M =
array([[-0.94, -2.75,  3.39,  1.17,  1.25,  3.50, -3.72],
       [-6.17,  6.11, -5.17, -6.60, -6.21,  6.87,  5.48],
       [ 6.65,  1.15, -3.16, -0.32, -2.89,  4.85,  0.50],
       [ 3.59, -0.35,  6.43,  1.04, -2.81, -4.43,  1.60],
       [-5.67, -1.99,  4.20,  3.95, -3.94, -2.30, -1.42],
       [-3.70,  0.53, -3.77,  6.31,  5.97,  4.80,  2.66],
       [-2.68,  2.92, -0.37,  0.49,  2.57, -4.39, -0.36],
       [ 4.52, -1.68,  1.02, -0.35,  2.35, -6.32, -0.74],
       [ 0.67, -2.17, -4.98, -1.33, -1.65, -5.63,  1.67],
       [-6.49,  1.97, -0.80,  2.66,  5.12,  2.39,  5.34],
       [ 6.02,  1.27,  2.71,  5.47, -1.68,  5.55, -4.43],
       [-5.69, -3.12,  6.28, -6.35, -5.85, -2.89, -4.27],
       [-0.89, -0.48,  4.57,  4.94, -0.90,  4.39,  1.92],
       [-1.34, -2.94,  4.96,  1.31,  5.42,  4.97, -5.09]])
M[0][0]	-0.94
M[:, 1]	[-2.75, 6.11, 1.15, -0.35, -1.99, 0.53, 2.92, -1.68, -2.17, 1.97, 1.27, -3.12, -0.48, -2.94]
M[3]	[3.59, -0.35, 6.43, 1.04, -2.81, -4.43, 1.60]
M[12][3]	4.94
M[8][6]	1.67
M[9][1]	1.97
M[2][2]	-3.16
M[0][1]	-2.75
M[0]	[-0.94, -2.75, 3.39, 1.17, 1.25, 3.50, -3.72]
M[7][3]	-0.35
M[5][6]	2.66
M[:, 6]	[-3.72, 5.48, 0.50, 1.60, -1.42, 2.66, -0.36, -0.74, 1.67, 5.34, -4.43, -4.27, 1.92, -5.09]
M[5][4]	5.97
M[1]	[-6.17, 6.11, -5.17, -6.60, -6.21, 6.87, 5.48]
M[:, 5]	[3.50, 6.87, 4.85, -4.43, -2.30, 4.80, -4.39, -6.32, -5.63, 2.39, 5.55, -2.89, 4.39, 4.97]
M[7][5]	-6.32
M[10][3]	5.47
M[2][5]	4.85
M[2][3]	-0.32
M[13][2]	4.96
M[4][1]	-1.99
M[6][0]	-2.68
M[6]	[-2.68, 2.92, -0.37, 0.49, 2.57, -4.39, -0.36]
M[3][0]	3.59
M[7][4]	2.35
M[:, 0]	[-0.94, -6.17, 6.65, 3.59, -5.67, -3.70, -2.68, 4.52, 0.67, -6.49, 6.02, -5.69, -0.89, -1.34]
M[10][2]	2.71
M[5][3]	6.31
M[3][4]	-2.81
M[3][3]	1.04
M[11][1]	-3.12
M[13][4]	5.42
M[5][2]	-3.77
M[6][2]	-0.37

X =
0.08	0.17	-1.41	-0.65	0.25	-0.31	-0.03	-0.35	0.47
-0.62	0.77	0.29	-0.32	0.28	-0.16	-0.60	1.53	0.46
X[0,0]: 0.08
X[0,5]: -0.31
X[1,8]: 0.46
X[:, 3]: [-0.65, -0.32]
X[0,8]: 0.47
X[0,6]: -0.03
X[0]: [0.08, 0.17, -1.41, -0.65, 0.25, -0.31, -0.03, -0.35, 0.47]
X[0,7]: -0.35
X[1,2]: 0.29
X[1]: [-0.62, 0.77, 0.29, -0.32, 0.28, -0.16, -0.60, 1.53, 0.46]
X[1,1]: 0.77
X[1,6]: -0.60
X[0,4]: 0.25

arr =
[[-2.12, -2.96, -3.04, -1.12, 2.50, -1.13, -1.97, 1.93, -3.27, 0.34],
[-4.60, -4.47, -4.13, 2.14, -2.98, 2.18, -3.57, 4.15, -4.37, 1.58],
[2.08, -3.68, -3.49, -5.94, 5.70, -5.89, 0.79, 1.97, -3.89, 0.65],
[0.07, -1.01, -1.55, -4.21, 4.02, -4.02, -0.61, -0.67, -1.94, -1.70],
[0.36, 1.78, 0.57, -4.70, 3.65, -4.65, -0.02, -4.40, 0.48, -3.96],
[-0.03, -0.60, -1.00, -3.90, -0.90, -3.78, -0.38, -2.04, -1.21, -2.64],
[-0.78, -1.87, -1.84, -2.58, -4.50, -2.48, -0.62, -0.40, -1.88, -1.38],
[2.13, 2.02, 1.00, -6.43, -0.56, -6.41, 1.29, -5.89, 0.89, -4.71],
[-4.46, -4.30, -3.94, 1.83, -3.67, 1.96, -3.39, 4.03, -4.11, 1.26],
[2.44, 0.35, -0.52, -6.42, 2.14, -6.45, 1.25, -3.61, -1.12, -3.03],
[-3.47, 1.20, -0.07, -0.29, -0.51, -0.06, -2.92, -2.73, -0.64, -3.69],
[-6.08, -0.50, -1.17, 3.21, -3.61, 3.23, -4.21, -0.28, -1.01, -1.72],
[-0.35, 0.42, -0.59, -3.69, 2.54, -3.52, -0.78, -2.27, -1.05, -2.76],
[-1.07, -0.67, -0.94, -2.65, -3.64, -2.51, -0.95, -1.81, -0.91, -2.56],
[1.35, -3.60, -3.40, -5.03, 3.34, -4.96, 0.16, 1.69, -3.96, 0.36],
[-6.00, -4.15, -4.13, 3.88, -1.86, 3.83, -4.34, 4.55, -4.34, 1.90]]
arr[-16, 0] = -2.12
arr[2, -7] = -5.94
arr[-4] = [-0.35, 0.42, -0.59, -3.69, 2.54, -3.52, -0.78, -2.27, -1.05, -2.76]
arr[-14, -9] = -3.68
arr[9, -4] = 1.25
arr[-7, -8] = -0.52
arr[-9, 8] = 0.89
arr[-10, 3] = -2.58
arr[15, 9] = 1.90
arr[:, 4] = [2.50, -2.98, 5.70, 4.02, 3.65, -0.90, -4.50, -0.56, -3.67, 2.14, -0.51, -3.61, 2.54, -3.64, 3.34, -1.86]
arr[-9, -4] = 1.29
arr[3, 5] = -4.02
arr[-4, 5] = -3.52
arr[:, 1] = [-2.96, -4.47, -3.68, -1.01, 1.78, -0.60, -1.87, 2.02, -4.30, 0.35, 1.20, -0.50, 0.42, -0.67, -3.60, -4.15]
arr[-11, 4] = -0.90
arr[4, 5] = -4.65
arr[-14, -8] = -3.49
arr[-9, 1] = 2.02
arr[-8, 3] = 1.83
arr[13, 4] = -3.64
arr[15] = [-6.00, -4.15, -4.13, 3.88, -1.86, 3.83, -4.34, 4.55, -4.34, 1.90]
arr[8, 1] = -4.30
arr[-13] = [0.07, -1.01, -1.55, -4.21, 4.02, -4.02, -0.61, -0.67, -1.94, -1.70]
arr[-11, 0] = -0.03
arr[13, -5] = -2.51
arr[8, 8] = -4.11
arr[-7, 1] = 0.35
arr[-10] = [-0.78, -1.87, -1.84, -2.58, -4.50, -2.48, -0.62, -0.40, -1.88, -1.38]
arr[-14] = [2.08, -3.68, -3.49, -5.94, 5.70, -5.89, 0.79, 1.97, -3.89, 0.65]
arr[-9, -10] = 2.13
arr[2, -4] = 0.79
arr[14, -6] = 3.34
arr[-6, -3] = -2.73
